Below is a small trained network, with its code and all its weights. Each question gives an input and a class and asks what happens when units are switched off, that is, made to give their printed mean instead of their output.

import numpy as np


def w(rows, s, z=0):
    codes = np.array(rows[::2]) - 128.0
    scale = np.full(codes.shape[1], s)
    scale[-1] = z or s
    return codes * scale


def f(y):
    return y / 2 * (1 + np.tanh(0.7978845608 * (y + 0.044715 * y**3)))


def log_softmax(a):
    a = a - a.max(-1, keepdims=True)
    return a - np.log(np.exp(a).sum(-1, keepdims=True))


def net(x, mask):
    res = np.array(x, float).reshape(1, 8) / 4 @ E
    y = f(res @ A[0][:, :-1].T + A[0][:, -1])
    res = res + np.where(mask, y, B[0][:, -1]) @ B[0][:, :-1]
    return log_softmax(res[-1] @ U[:, :-1].T + U[:, -1])


A, B = {}, {}
E = w([
[82,106,34,254,108,228,179,90,164,31],'x0',
[89,223,83,29,105,152,155,22,128,111],'x1',
[105,83,64,83,145,171,66,150,218,168],'x2',
[129,138,141,123,132,132,129,145,132,125],'x3',
[115,209,1,196,43,164,160,211,78,212],'x4',
[137,155,165,128,131,132,114,177,145,116],'x5',
[169,79,110,43,21,101,169,187,168,64],'x6',
[129,130,132,122,131,132,126,133,127,122],'x7',
],0.0075)
A[0] = w([
[148,50,125,110,39,101,146,151,116,88,75],'N0',
[120,229,117,52,113,159,159,34,169,101,65],'N1',
[164,9,154,214,147,78,177,159,158,174,1],'N2',
[200,115,135,101,54,114,172,125,147,94,82],'N3',
[193,129,176,181,75,93,179,93,65,94,77],'N4',
[111,109,110,37,84,131,207,139,156,88,142],'N5',
[153,128,169,139,32,118,144,176,189,106,96],'N6',
[97,71,169,107,160,90,138,64,171,93,131],'N7',
[115,64,67,85,147,179,55,157,236,177,73],'N8',
[102,191,170,184,236,162,122,112,112,158,23],'N9',
[71,110,106,213,125,230,165,119,174,2,134],'N10',
[124,139,159,127,211,80,156,131,194,67,43],'N11',
],0.0078,0.0075)
B[0] = w([
[90,111,139,161,160,167,98,76,153,164,161],'N0',
[237,98,197,246,86,139,79,134,113,82,186],'N1',
[226,123,155,160,60,176,44,138,129,85,160],'N2',
[63,139,112,111,157,213,97,77,139,164,159],'N3',
[82,201,184,107,149,138,178,128,86,17,162],'N4',
[100,115,89,143,171,120,90,109,127,138,189],'N5',
[88,103,110,147,167,119,97,108,146,155,157],'N6',
[66,164,65,175,62,93,169,185,159,170,197],'N7',
[99,183,208,103,144,211,201,137,50,48,182],'N8',
[78,104,101,132,187,175,86,82,167,161,169],'N9',
[156,120,131,48,120,85,114,116,85,187,250],'N10',
[87,175,126,150,68,122,158,151,163,160,153],'N11',
],0.012,0.011)
U = w([
[147,95,118,141,163,105,130,125,136,105,255],'0',
[225,91,153,196,92,158,39,139,138,79,72],'1',
[71,91,117,168,245,148,77,64,156,144,61],'2',
[103,169,184,101,171,158,228,99,85,27,44],'3',
[71,181,47,196,14,116,179,200,144,188,65],'4',
[181,107,195,1,131,35,85,91,116,186,103],'5',
],0.0094,0.018)

Each question gives the input, the list of numbers given to net, and the class t.
The units are the neurons (one row each of A and B). Each row of codes is followed by its name. A weight is (code - 128) times the scale printed after its matrix; where a second scale follows, it is the last column's (A, B and U).
mask holds one flag per neuron, in row order. A switched-off neuron (its flag False) gives its mean, the last column of its row in B, instead of its output. The means were averaged over made-up inputs and are rounded, as every weight is.
A unit's drop is (log p(t) with every unit on - log p(t) with that unit switched off) / (log p(t) with every unit on - log p(t) with every unit switched off).
The circuit of an input: a set's keep is (log p(t) with only the set's units on - log p(t) with every unit switched off) / (log p(t) with every unit on - log p(t) with every unit switched off). Starting from all 12 units, units are removed one at a time, each time the one whose removal leaves the highest keep (on an exact tie, the one counted first), for as long as the keep stays at least 0.8.
circuit, biggest first: the units of the circuit, biggest drop first
top k neurons: the k neurons with the biggest drops, biggest first
drop when u is switched off: that unit's drop, to one decimal
input [5,6,3,-1,-6,0,-2,-2], class 1: circuit, biggest first -> [N1]
input [-1,6,-3,3,3,1,8,-6], class 2: circuit, biggest first -> [N3 N5]
input [-2,-2,7,-4,7,5,-1,7], class 3: top 2 neurons -> [N8 N7]
input [4,-8,1,-8,6,3,4,1], class 1: top 2 neurons -> [N2 N7]
input [-5,-8,7,8,0,-3,1,2], class 1: top 2 neurons -> [N2 N10]
input [-6,5,-4,-7,4,-7,3,-7], class 0: circuit, biggest first -> [N10 N7]
input [5,-6,-2,8,5,1,-7,3], class 2: top 2 neurons -> [N9 N1]
input [3,4,5,0,0,-5,8,-8], class 2: circuit, biggest first -> [N5 N0]
input [2,7,8,7,1,-1,4,-8], class 3: top 2 neurons -> [N8 N2]
input [-5,2,3,2,6,-8,4,-7], class 0: circuit, biggest first -> [N7 N10]
input [1,-6,1,-1,-7,-1,8,4], class 2: top 3 neurons -> [N0 N3 N6]
input [-7,-1,0,-3,-7,6,-6,-5], class 4: top 3 neurons -> [N7 N11 N10]
input [3,-2,-5,-8,4,-7,5,8], class 0: top 2 neurons -> [N8 N7]
input [-2,0,8,-6,5,-3,6,1], class 3: circuit, biggest first -> [N8]
input [6,-6,-6,-6,-8,-1,2,-8], class 4: top 3 neurons -> [N7 N11 N1]
input [-7,-8,-7,-8,-3,-6,5,4], class 1: top 2 neurons -> [N2 N10]
input [3,-5,7,-8,1,5,7,4], class 2: circuit, biggest first -> [N6 N0]
input [-5,6,-6,5,1,-3,-4,8], class 1: top 3 neurons -> [N1 N10 N8]
input [3,5,1,-8,4,-7,4,1], class 0: top 3 neurons -> [N7 N2 N5]
input [8,-7,-2,2,-7,7,0,7], class 5: circuit, biggest first -> [N10]
input [5,-2,-3,1,1,-2,4,6], class 5: circuit, biggest first -> [N10 N7]
input [-4,1,3,-8,7,2,-8,-6], class 2: top 3 neurons -> [N9 N7 N10]
input [0,1,4,-5,-4,2,7,4], class 2: drop when N10 is switched off -> 0.0
input [-8,3,8,-6,0,-2,-1,-3], class 3: drop when N8 is switched off -> 0.7
input [3,0,0,-5,-3,-2,-2,-8], class 4: drop when N10 is switched off -> -0.1
